B, the same points and some others measured another way; then each row and its match in B:
B (68 x 32):
[[  -9  -56    8   19   47   26  -44   86  101   48  117  196   14  -23
   -86    0  -76  113  108 -152  -30   83  -47   42 -117  129  -97  104
   141   67   51   95]
 [  53   10   46   82   11  -46  -15   14   23  -39   -1    6  -52   22
    43  -16  -89   31   43  -21   35  -22  -68   47   28   43  -14  -68
   -13   21   23    3]
 [  27   37  114  193  -69 -107   46  -48  -16  -75 -144 -154 -124   29
   190   -9 -145  -56   13   43   98  -82 -100   94  211  -25   63 -183
  -100   20  -55 -131]
 [ -29  -26  177  416 -126 -247  163 -142   86  142 -187   -7   24 -142
  -261   12 -346   44  171  -20  -72 -159 -134  318  210  210  153  181
    70  -28  -21 -227]
 [-254 -121   50  -14  -56  128   41  175  120  157   93  200  -71 -141
   129   35  -80   76  137 -330   -4  205  -94   59  -13   40 -131  171
   268  221  -50   30]
 [-200  -97   31  -33  -24  120   11  175  106  121  110  190  -56 -104
   116   30  -53   75  108 -293   -5  186  -71   31  -44   43 -126  137
   226  192  -22   67]
 [ 159   32   -7  -81  135  -81  -19  -50  -57    2  110   89   23  -97
  -288  -68  -33  154   30   31  -64 -103  -41   39 -164   44  -66  136
    17  -40  251  102]
 [ 195   68   31  104   62 -114  -49  -53  -18 -121  -21  -59  -28   91
   -27  -39  -74   31    3  113   35 -113  -40   31   15   57   31 -145
  -130  -70   78   17]
 [  94  -39   89  175    7 -194   54 -121   41   69  -26  108   34 -114
  -336  -38 -238  148  160    2  -50 -133 -117  209  -35  172  -10  180
    96  -50  122  -65]
 [ 109  130  -94 -360  206  161 -107  143 -178 -153  205  -76 -113   31
   207  -62  271    1 -196   25   28   27   59 -248 -139 -224  -99 -168
  -167   69  219  255]
 [ 122    4   67  191    4 -137  -15  -61   50  -50  -47   14  -11   52
   -73  -20 -171   51   87   37   28  -82  -85  115   33  127   16  -61
   -27  -47   22  -43]
 [ -43   22  138  209 -116  -95   84  -43  -17  -50 -175 -180 -161    2
   265    4 -162  -81   15    4  113  -66 -116  112  272  -54   69 -188
   -77   52  -94 -179]
 [  22   16  -41 -164  116   98  -70  120  -16  -27  171   95  -38  -18
    43  -26   83   74  -18 -100   -9   74   -3  -83 -136  -28 -109    9
    30   78  131  180]
 [ -47  -20   14  -55   35   66  -14  100   19   13   87   75  -65  -40
    90   -5  -10   51   32 -132   15   75  -47  -11  -39  -11  -84   15
    65  103   50   80]
 [ -23   60   72  -13   12  -50  104  -33 -108   36  -24  -97  -90 -157
   -23  -37  -39   16  -28   -6  -25 -100  -59   59   96  -85   37   66
   -34   55  131  -43]
 [  37   64  -23 -106  124   36   -4   70  -47   33  135   53    6  -92
  -123  -30   64   78  -34  -49  -93  -18   20  -35  -99    4  -13  118
    -4   38  184  144]
 [ -86 -145  140  386 -136 -144   61  -24  236  135  -87  200   31  -47
  -144   43 -374  105  287 -182   -6   31 -162  290   80  302   -8  156
   243   45 -126 -152]
 [  95  -39   32   58   68 -118   -1  -49   52   71   78  186   59 -108
  -343  -38 -150  185  147  -49  -74  -57  -79  132 -145  165  -69  208
   128  -26  163   47]
 [ 189   82  -39 -114  155   -3  -98   38  -65 -126  121    3  -21   64
   -22  -55   72   63  -60   67    7  -43    8  -87 -128  -18  -53  -99
  -104  -25  173  158]
 [   7   91  106   49  -25 -106  128  -83 -154  -17 -124 -221 -147 -128
    80  -46  -65  -42  -63   74   32 -160  -83   74  208 -139   85  -58
  -130   28   94 -126]
 [  86   93   44   12   29  -34   -8    2  -90 -133  -46 -173 -130   60
   216  -34    3  -52  -87   76   84  -75  -40  -30  114 -104   30 -227
  -168   14   43   -8]
 [  34   -7   54  107    3  -49   -9   11   49  -17   -3   33  -40   13
    19   -5 -114   42   64  -44   25   -9  -69   69   26   72  -16  -35
    25   25   11   -3]
 [  38   92   63  -65   21  -48   67  -43 -170  -71  -54 -197 -164  -86
   142  -56    7  -32  -93   73   60 -116  -64   -1  124 -188   16 -116
  -137   42  125  -42]
 [ -32   77  126  160  -73 -100  125  -58  -80  -15 -157 -215 -134  -75
   145  -13 -107  -76  -38   42   40 -125  -78   99  265  -83  122  -94
  -120   40    0 -153]
 [ 115  125   75  145   35 -150   78  -95  -86  -16  -77 -153  -15  -59
  -146  -39  -77  -10  -44  123  -61 -200  -26   88  128   28  154    5
  -156  -63  125  -53]
 [ -24   38   96  115  -67  -49   60   -7  -43  -61 -112 -166 -158    6
   263   -5  -92  -73  -20    1  101  -48  -92   56  212  -84   42 -185
   -93   63  -46 -109]
 [ 321  111   71  242   49 -246  -44 -157  -42 -197 -124 -167  -26  163
   -72  -56 -149    1  -11  264   62 -242  -59   84   94   88  108 -259
  -247 -175   66  -67]
 [ -61   80  100   55  -76    2   64   24 -103 -106 -139 -266 -229   13
   446   -6  -15 -138  -99   17  141  -35  -76  -13  281 -200   50 -284
  -162  106  -64 -112]
 [-177    7    3 -146   62  125   69  143  -16  175  159  128  -11 -235
   -91    2   64   80    6 -231 -136   91    3  -11  -73  -19  -43  291
   151  162  151  129]
 [  10  -51   15   23   51    2  -40   64   81   40  103  173   12  -30
   -95   -7  -86  119  108 -129  -23   56  -55   52 -110  120  -91  103
   124   52   65   84]
 [  18  -37   58  125   -5  -59   -1    9   80   16    8   93  -16  -11
   -51   -5 -151   74  110  -75    6    2  -81   98   -1  118  -27   31
    76   25   17   -6]
 [-151  -73   63   57  -50   55   25  111   92   78   33  113  -66  -67
   128   25 -105   46  110 -214   19  121  -91   65   32   46  -72   63
   155  144  -48   -5]
 [  76  170  -28 -253  121  111  -40   93 -229 -203   53 -266 -210   56
   409  -51  238 -101 -244   95   99  -32   29 -219   72 -317  -12 -321
  -274   77  134  123]
 [  65   15   54  104    8  -73   -5   -6   16  -47  -24  -12  -54   24
    35  -15 -105   32   45    0   41  -40  -73   59   51   46    0  -78
   -26    8   25  -17]
 [  67  -15   99  250  -46 -143   19  -54   77  -28  -90   -1  -34   41
   -22   -5 -216   32  108    4   39  -69 -103  150   97  136   32  -60
     0  -20  -32  -93]
 [ 166  113   66  111   14 -119   -5  -69  -96 -174 -109 -229 -125  102
   177  -41  -53  -67  -79  165  100 -150  -53    7  164  -73   79 -290
  -231  -46   33  -65]
 [ -74   35   11 -178   87   65   58   70  -94   85  115   30  -60 -197
   -48  -35   64   66  -33 -109  -68    5  -21  -21  -54  -99  -51  172
    52  108  195   95]
 [-106    0  123  150 -118  -32   87   13   -4  -16 -137 -136 -171  -28
   304   10 -129  -77   18  -64  104   -6 -114   85  248  -71   29 -148
   -27  107  -97 -147]
 [ -14  -77  155  394 -135 -185   62  -79  155   42 -157   50  -18   13
   -39   24 -339   37  201  -63   42  -50 -151  252  167  218   49    3
    93    0 -125 -189]
 [ 156   71   93  178   24 -213   74 -151  -62  -11  -92  -92   -7  -79
  -234  -55 -160   48   28  128  -36 -223  -73  152   82   63   97   38
   -94  -90  140  -88]
 [ 252  -33   16  219   92 -184  -94  -71  144  -31   63  211  133   81
  -399  -30 -216  184  176   41  -60  -88  -56  142 -179  325  -27   86
    59 -134  107   66]
 [ -38  -78   48    4   26  -45   40    1   53  140   92  211   25 -188
  -262  -25 -139  175  159 -150  -76    8  -98  135 -123  120 -104  276
   213   58  136   30]
 [  99  135    0  -65  120  -15   17   15 -113  -31   60  -89  -23  -54
   -77  -42   78    8 -104   59  -76 -101   29  -46   -9  -50   70   13
  -141   -3  191   97]
 [ -33  -22   79   60  -15  -66   67  -22    0   65  -14   36  -55 -129
   -67  -19 -132   75   78  -73   -8  -36 -100  115   32   26  -29  103
    78   56   77  -43]
 [  34  189   36  -74   62    8   75   16 -202  -75  -35 -286 -134  -62
   179  -38  117 -107 -202  103   -5 -127   19  -76  175 -212  132 -138
  -252   40  135   11]
 [ 214  136  -11  -83  130  -37  -71   -8 -136 -192   30 -160  -91   92
   105  -60   81  -13 -132  160   58 -117    4  -97   -1 -106    9 -242
  -232  -46  149   87]
 [ 122   53  -26  -89  119   21  -76   56  -41  -96  110   13  -41   47
    34  -38   50   49  -44   12   13   -8   -2  -71  -90  -14  -56  -87
   -70    7  127  133]
 [ 217   44   17   97   89 -119  -70  -50   15  -99   31   32   22   78
  -141  -40  -87   85   43   85    3 -100  -39   43  -67  120   -1  -68
   -73  -82  108   54]
 [ 227  102   69   75   60 -201   33 -160 -133 -111  -85 -161  -63  -17
  -120  -79  -96   31  -33  205   31 -239  -73   80   66  -34   61 -105
  -184 -106  174  -67]
 [ -69 -101   61   52    5  -61   58   -6   84  169   74  233   31 -203
  -280  -17 -184  180  192 -180  -79   13 -114  173 -104  149  -98  307
   250   63  112    0]
 [-117   94   97  -69  -34   10  148    1 -188   14  -85 -241 -200 -182
   237  -29   22  -80 -115  -15   40  -77  -64   11  224 -246   53  -51
  -102  124   80  -89]
 [  -1   87    4  -72   93   32   37   62  -72   35   87  -22  -25 -105
   -60  -24   65   24  -65  -39  -83  -33   15  -30  -14  -37   37   88
   -43   51  159   99]
 [ 202  103   24   30   83  -88  -50  -41  -83 -162  -15 -132  -68   94
    61  -49  -11   -6  -69  144   59 -123  -31  -22   31  -35   29 -211
  -190  -60  101   29]
 [ -84   68   30  -48   46   48   81   70  -64   86   60  -21  -41 -158
   -27  -10   35   13  -46  -98  -92  -11    0    2   38  -43   46  136
    -1   95  123   59]
 [ -54  100  -25 -243  127  113   47  108 -143   53  152  -30  -63 -175
    -4  -39  167   30 -119  -75  -95    0   31  -99  -54 -147  -16  124
   -31  110  229  157]
 [ 469   85  -65  -21  273 -218 -141 -149  -40 -116  164  142  166   52
  -612 -112  -52  246   46  232 -115 -237    4   33 -344  213  -35   92
  -100 -246  377  201]
 [-201  -80   34  -39  -26  124   19  166   82  102   97  150  -74  -99
   154   29  -43   54   86 -272    3  173  -67   19  -12    8 -115  103
   190  192  -21   59]
 [   9  -63  -13  -22   76   31  -59   91   98   58  163  240   40  -37
  -150   -3  -57  148  117 -161  -52   84  -38   34 -180  146 -117  151
   162   59   93  138]
 [ 235   20  -19   62  134 -102 -106  -21   54  -66  109  141   76   72
  -260  -45  -80  146   76   53  -38  -67  -23   39 -179  181  -49   17
    -8  -92  151  123]
 [ 135   14  -54 -100  157   26 -112   85   30  -38  195  167   42   33
  -136  -34   34  133   26  -45  -41   33    5  -54 -223   93 -100   41
    34   -3  168  206]
 [   9   61  -25 -121  137   42   17   71  -54   89  166   94   38 -151
  -225  -26   70  101  -24  -83 -148  -15   27  -19 -129   28   -9  226
    36   47  223  165]
 [ -11   72  -17 -136  118   72   15   96  -65   52  144   38   -9 -119
   -84  -24   95   58  -54  -80 -101    6   27  -53  -81  -30   -6  137
    -1   70  185  153]
 [ -17  -27  -14  -97   84   76  -50  119   44   31  155  161  -11  -39
   -20  -12    8  106   48 -150  -29   90  -29  -26 -138   43 -119   85
   107   88   97  145]
 [ 188  131   45  -40   79 -119   26 -109 -186 -132  -50 -208 -115  -22
    17  -77    3   -6 -104  185   47 -198  -44   -1   71 -138   38 -154
  -212  -57  188  -19]
 [-378  -56  167  100 -228   96  173  121    7   88 -163 -151 -275 -139
   575   55 -113 -141   21 -254  143  136 -147   82  374 -192    0 -106
    92  282 -213 -212]
 [  81   56   88  199   -2 -150   65  -82  -11    7  -84  -64  -12  -43
  -135  -24 -148   21   34   60  -33 -148  -62  128  107   86  105   21
   -64  -37   68  -76]
 [  65   19  -18   -5  135  -32   -3   32   45  128  172  210  132 -137
  -434  -26  -32  171   77  -87 -193  -37   11   61 -199  187   -2  325
   107  -16  224  159]
 [-105   23   72  -10  -48   49   51   74  -48  -26  -46 -120 -178  -43
   325    1  -15  -62  -41  -84   88   32  -76   -5  166 -143  -13 -135
   -35  134  -29  -48]]
Rows of B count from 0, top down.

[  70   -5  111  -31  -56 -135  187   11  172   76  180 -176  -95 -115
 -265  243 -161  301 -514  409  136 -221  -90 -218   21  106  207   78
   96  -31  272  -98 -142 -317] : 20
[-170 -195 -219 -598 -294  -98  202  186  276  -77   72 -283 -314 -193
 -243  276  -55  222 -477  599  339 -239 -191 -258   94   75  427  135
  264 -104  538 -397   20 -413] : 26
[ -75   27  138  833  216   90  -44 -513  -64   66  245  130  -11  338
  168 -199   11  392   89   97  -95   80  156   39   94   -8 -441  -74
  -24 -487 -197   79   32  409] : 9
[  70   34  119  186   87 -134  -56  -19 -204   65   83  325  110   13
   94   20  -44  -17  123 -234  -48   60  196   62  113  -87  -93 -251
 -220   79 -159  -65   48  193] : 60
[  24   29   85  296  109  -71  -94 -138 -226   45  110  372   53   90
  166  -71   -8   80  176 -208  -60  103  240   93  137 -100 -171 -294
 -210  -59 -189  -99   91  331] : 59
[ -55  -28   22  235   34  -26   -3 -181  -58   14  159  133  -77   86
   57  -33  -27  254  -41  117   33    7  116  -13  112  -24  -84 -138
  -34 -218    8 -138   44  173] : 18
[  50   17  176  150   64 -171   36   53  -32  104   67   91  152  -22
  -31  151  -65  -84    1 -118  -26  -25   34  -28   42  -17  -68  -41
 -122   90  -80   73    1  -43] : 53
[  87   37  162  138   85 -189  -41   72 -185   96   38  302  184  -34
   56   94  -50 -143  143 -315  -70   54  166   57   76  -87  -95 -210
 -245  179 -187   15   36  109] : 29
[ -65  -71   39  -52  -35 -158   76  107   68   50   36  -38   50  -50
  -69  180  -26  -75  -48   39   55  -72  -44  -77   42    5   20   40
  -15    9   65   -3   37 -145] : 33
[-333 -234   30 -229 -108  -57  -51  279  137 -147 -389 -180  303  215
  133  288  188 -880  598 -218  106   93 -329   -3   51 -219 -246  426
  186  188 -138  151  329 -164] : 38
[ 245   95  243 -120   49 -305  -31  290 -256  120  -25  390  283 -200
  -17  233 -130 -328   73 -464  -63   18  174   49   76 -129   95 -289
 -349  524 -176  -25  -15  -43] : 49
[ 193   97  308  169   63 -237  181   76  115  182  162 -115  133 -122
 -271  300 -207  107 -428  129   -5 -200  -63 -179  -30  110  100   74
  -50  141   75  143 -200 -342] : 67
[-197 -110   47  191   -6  -37   95  -63  205   15   41 -242   29  132
  -40  133   33  -16   -9  211   60  -75 -163 -110   13   33 -165  262
  153 -233   47  112   58 -115] : 22
[  92   19  225   42  -26 -195  270   79  302  147  168 -376   18 -131
 -373  364 -199  196 -602  422  101 -293 -220 -289  -57  176  183  269
  137   14  273  123 -216 -527] : 27
[ -98  -99  149 -120  -92 -127  154  181  288    6  -90 -366  123   23
 -192  372  -42 -268 -142  226  135 -158 -322 -205  -24   14   41  404
  222   95  145  122    2 -449] : 11
[ 194  118  270  419  162 -106  -34 -165 -208  108  164  311  116   64
   34   19 -123  145  -45 -131  -82   31  197   28   93  -63 -132 -240
 -199   65 -182  -12  -57  187] : 12
[-166 -139  -57 -203  -99 -128   47  173   89   -9  -47  -60   27  -31
  -12  187   44 -196   74   21  100  -38  -81  -60   66  -38   20   84
   32   -3   81  -68  128 -132] : 10
[  14  -22  109  -59    2 -203   28  174  -40   71   -2  107  146  -83
  -24  193  -36 -206   48 -168    6  -24   28  -28   56  -53    3  -54
 -125  172  -44    5   41  -93] : 30
[-130  -55   81  354  102   -7 -105 -149 -123  -14  -15  203  138  242
  222  -47   86 -168  397 -209  -52  149   83   96  109 -146 -349  -48
  -68 -125 -253   41  185  300] : 15
[-162 -105  -21  124  -15  -19   10  -94   41  -18   46   -8  -37  120
   58   43   35   44   63  124   74   -3  -12  -42   89  -33 -117   39
   68 -200   21  -69  113   67] : 42
[-470 -265 -186  -51  -59 -112   16  189  199  -16 -138 -191  130   97
  144  106  236 -478  503 -169   11   56 -146   17   21  -27 -300  265
   40 -259  -72  191  306  -19] : 34
[ 527  195  353 -389  -61 -374  189  328 -102  166  153  179   67 -437
 -417  451 -400  151 -753   94  117 -275   57 -207   47   30  587 -258
 -193  677  253 -246 -315 -494] : 43
[-220 -188 -154 -374 -179 -137  131  204  217  -28    0 -213 -106 -113
 -110  237   25  -54 -135  262  197 -136 -149 -150   56   37  167  157
  132  -89  281 -151   96 -272] : 24
[  -2  -28   -7  -11    1 -131  -13   30 -137   36   91  255   -9  -58
   56   44  -30   53   34  -92   24   23  172   26  120  -61   16 -243
 -159    7  -15 -176   71  128] : 6
[-364 -231   11    5  -86   -2   69   77  323  -86 -200 -412  140  240
   14  240  150 -457  269  149  120  -32 -371 -120    4  -47 -238  535
  313 -152   23  197  213 -243] : 23
[-221 -156   -1   79  -86  114    0 -169  133 -150  -60 -157  -75  284
   59   85   56  -25   63  345  184   -6 -196  -98  121 -100 -130  250
  304 -207   94 -140  154    2] : 52
[-201 -168 -109 -339 -143 -168   93  254  165   -8  -35 -148   -6 -118
  -75  244   40 -196  -12   85  136  -97 -122 -105   48    7  106  130
   53  -15  178  -68  120 -246] : 65
[ 208  118  281  254  127 -211   31   11 -123  158  145  210  177  -68
  -67  146 -148   34 -130 -155  -74  -39  131  -16   40   -7  -29 -171
 -218  180 -115   67 -100  -20] : 13
